Here is a tiny trained network, its code and every weight. The questions are about switching its units off for an input and a target symbol, where a switched-off unit gives its printed mean instead of its output.

import numpy as np


def w(rows, s, z=0):
    codes = np.array(rows[::2]) - 128.0
    scale = np.full(codes.shape[1], s)
    scale[-1] = z or s
    return codes * scale


def f(y):
    return y / 2 * (1 + np.tanh(0.7978845608 * (y + 0.044715 * y**3)))


def softmax(a):
    e = np.exp(a - a.max(-1, keepdims=True))
    return e / e.sum(-1, keepdims=True)


def log_softmax(a):
    a = a - a.max(-1, keepdims=True)
    return a - np.log(np.exp(a).sum(-1, keepdims=True))


def net(x, mask):
    ids = ['δηθμπω'.index(c) for c in x.split()]
    T = len(ids)
    res = E[ids] + P[:T]
    q, k, v = (res @ M[0].T for M in (Q, K, V))
    z = softmax(np.where(np.tri(T) > 0, q @ k.T / 3**0.5, -1e9)) @ v
    res = res + np.where(mask[0], z, O[0][:, -1]) @ O[0][:, :-1]
    y = f(res @ A[0][:, :-1].T + A[0][:, -1])
    res = res + np.where(mask[1:9], y, B[0][:, -1]) @ B[0][:, :-1]
    return log_softmax(res[-1] @ U[:, :-1].T + U[:, -1])


Q, K, V, O, A, B = {}, {}, {}, {}, {}, {}
E = w([
[128,119,230,180,223],'δ',
[90,105,245,190,139],'η',
[128,195,167,87,159],'θ',
[24,148,204,34,144],'μ',
[142,188,184,72,242],'π',
[55,140,156,92,139],'ω',
],0.012)
P = w([
[208,87,81,156,46],'0',
[97,255,173,122,155],'1',
[99,253,160,105,167],'2',
[90,251,184,119,160],'3',
[88,97,106,164,103],'4',
[94,110,76,164,109],'5',
[90,109,99,161,107],'6',
[81,102,97,167,128],'7',
[55,134,97,96,98],'8',
[92,95,98,194,127],'9',
],0.01)
Q[0] = w([
[204,117,106,149,71],'head 1',
[107,227,139,129,117],'head 1',
[220,3,93,29,85],'head 1',
],0.014)
K[0] = w([
[96,100,153,75,155],'head 1',
[159,88,119,118,131],'head 1',
[4,149,106,136,166],'head 1',
],0.021)
V[0] = w([
[145,163,178,131,194],'head 1',
[177,133,76,212,85],'head 1',
[102,252,158,151,59],'head 1',
],0.026)
O[0] = w([
[239,146,203,100,68,169],'head 1',
[119,172,117,231,44,254],'head 1',
[56,106,252,180,116,193],'head 1',
],0.017,0.0021)
A[0] = w([
[74,73,89,157,131,254],'neuron 1',
[104,153,175,105,194,53],'neuron 2',
[84,64,58,162,148,66],'neuron 3',
[113,137,61,224,156,57],'neuron 4',
[170,76,179,105,121,179],'neuron 5',
[161,133,169,84,53,31],'neuron 6',
[146,169,38,141,190,124],'neuron 7',
[134,32,108,82,6,15],'neuron 8',
],0.012,0.0026)
B[0] = w([
[167,150,92,101,219,236],'neuron 1',
[198,29,104,167,38,242],'neuron 2',
[170,85,139,252,75,192],'neuron 3',
[76,150,103,11,105,247],'neuron 4',
[91,246,28,58,100,207],'neuron 5',
[188,112,160,184,217,215],'neuron 6',
[103,130,103,188,144,148],'neuron 7',
[23,133,125,175,110,153],'neuron 8',
],0.012)
U = w([
[90,183,152,194,119,151],'δ',
[93,188,41,200,123,158],'η',
[153,188,116,254,86,4],'θ',
[110,128,60,202,187,183],'μ',
[158,147,112,134,150,104],'π',
[154,205,106,190,172,56],'ω',
],0.0053,0.0037)

Each question gives the input, a string of symbols that net reads in full, and the target symbol t.
The units are the heads (3 rows each of Q, K, V and O) and the neurons (one row each of A and B). Each row of codes is followed by its name. A weight is (code - 128) times the scale printed after its matrix; where a second scale follows, it is the last column's (O, A, B and U).
mask holds one flag per unit, heads first, then neurons. A switched-off unit (its flag False) gives its mean, the last column of its rows in O or B, instead of its output. The means were averaged over made-up inputs and are rounded, as every weight is.
A unit's drop is (log p(t) with every unit on - log p(t) with that unit switched off) / (log p(t) with every unit on - log p(t) with every unit switched off).
The circuit of an input: a set's keep is (log p(t) with only the set's units on - log p(t) with every unit switched off) / (log p(t) with every unit on - log p(t) with every unit switched off). Starting from all 9 units, units are removed one at a time, each time the one whose removal leaves the highest keep (on an exact tie, the one counted first), for as long as the keep stays at least 0.8.
circuit, biggest first: the units of the circuit, biggest drop first
top k neurons: the k neurons with the biggest drops, biggest first
drop when u is switched off: that unit's drop, to one decimal
input θ η π θ, target δ: circuit, biggest first -> head 1
input μ θ ω η ω ω, target π: top 3 neurons -> neuron 2; neuron 3; neuron 8
input π δ ω π η, target ω: circuit, biggest first -> head 1; neuron 6; neuron 2
input π π η μ η θ, target ω: top 2 neurons -> neuron 6; neuron 2
input δ δ δ δ δ η, target θ: top 2 neurons -> neuron 1; neuron 4
input δ μ δ η π θ, target θ: circuit, biggest first -> head 1; neuron 4
input π μ μ ω π π π, target ω: circuit, biggest first -> head 1; neuron 6; neuron 5
input θ θ π δ, target θ: circuit, biggest first -> neuron 2; head 1
input μ δ η θ, target π: circuit, biggest first -> head 1; neuron 2
input π ω θ δ ω μ μ ω, target ω: circuit, biggest first -> head 1; neuron 6; neuron 2
input θ θ ω ω π θ θ, target δ: circuit, biggest first -> head 1; neuron 2
input π θ η, target ω: circuit, biggest first -> head 1; neuron 6; neuron 5
input δ ω ω μ ω π, target θ: top 4 neurons -> neuron 1; neuron 4; neuron 5; neuron 7
input δ ω δ, target θ: top 4 neurons -> neuron 1; neuron 4; neuron 5; neuron 7
input μ μ π η, target μ: top 2 neurons -> neuron 4; neuron 2
input δ ω η μ ω δ ω η η θ, target θ: top 2 neurons -> neuron 1; neuron 4
input δ θ ω μ π ω μ μ, target θ: top neuron -> neuron 4
input μ θ η ω μ μ μ π, target π: top 2 neurons -> neuron 2; neuron 3
input θ π δ ω ω π μ η π, target δ: drop when neuron 6 is switched off -> 0.1
input π δ δ μ, target ω: drop when neuron 2 is switched off -> 0.0
input μ ω ω θ ω ω δ, target π: drop when neuron 4 is switched off -> -0.1
input θ θ μ ω, target δ: top neuron -> neuron 3
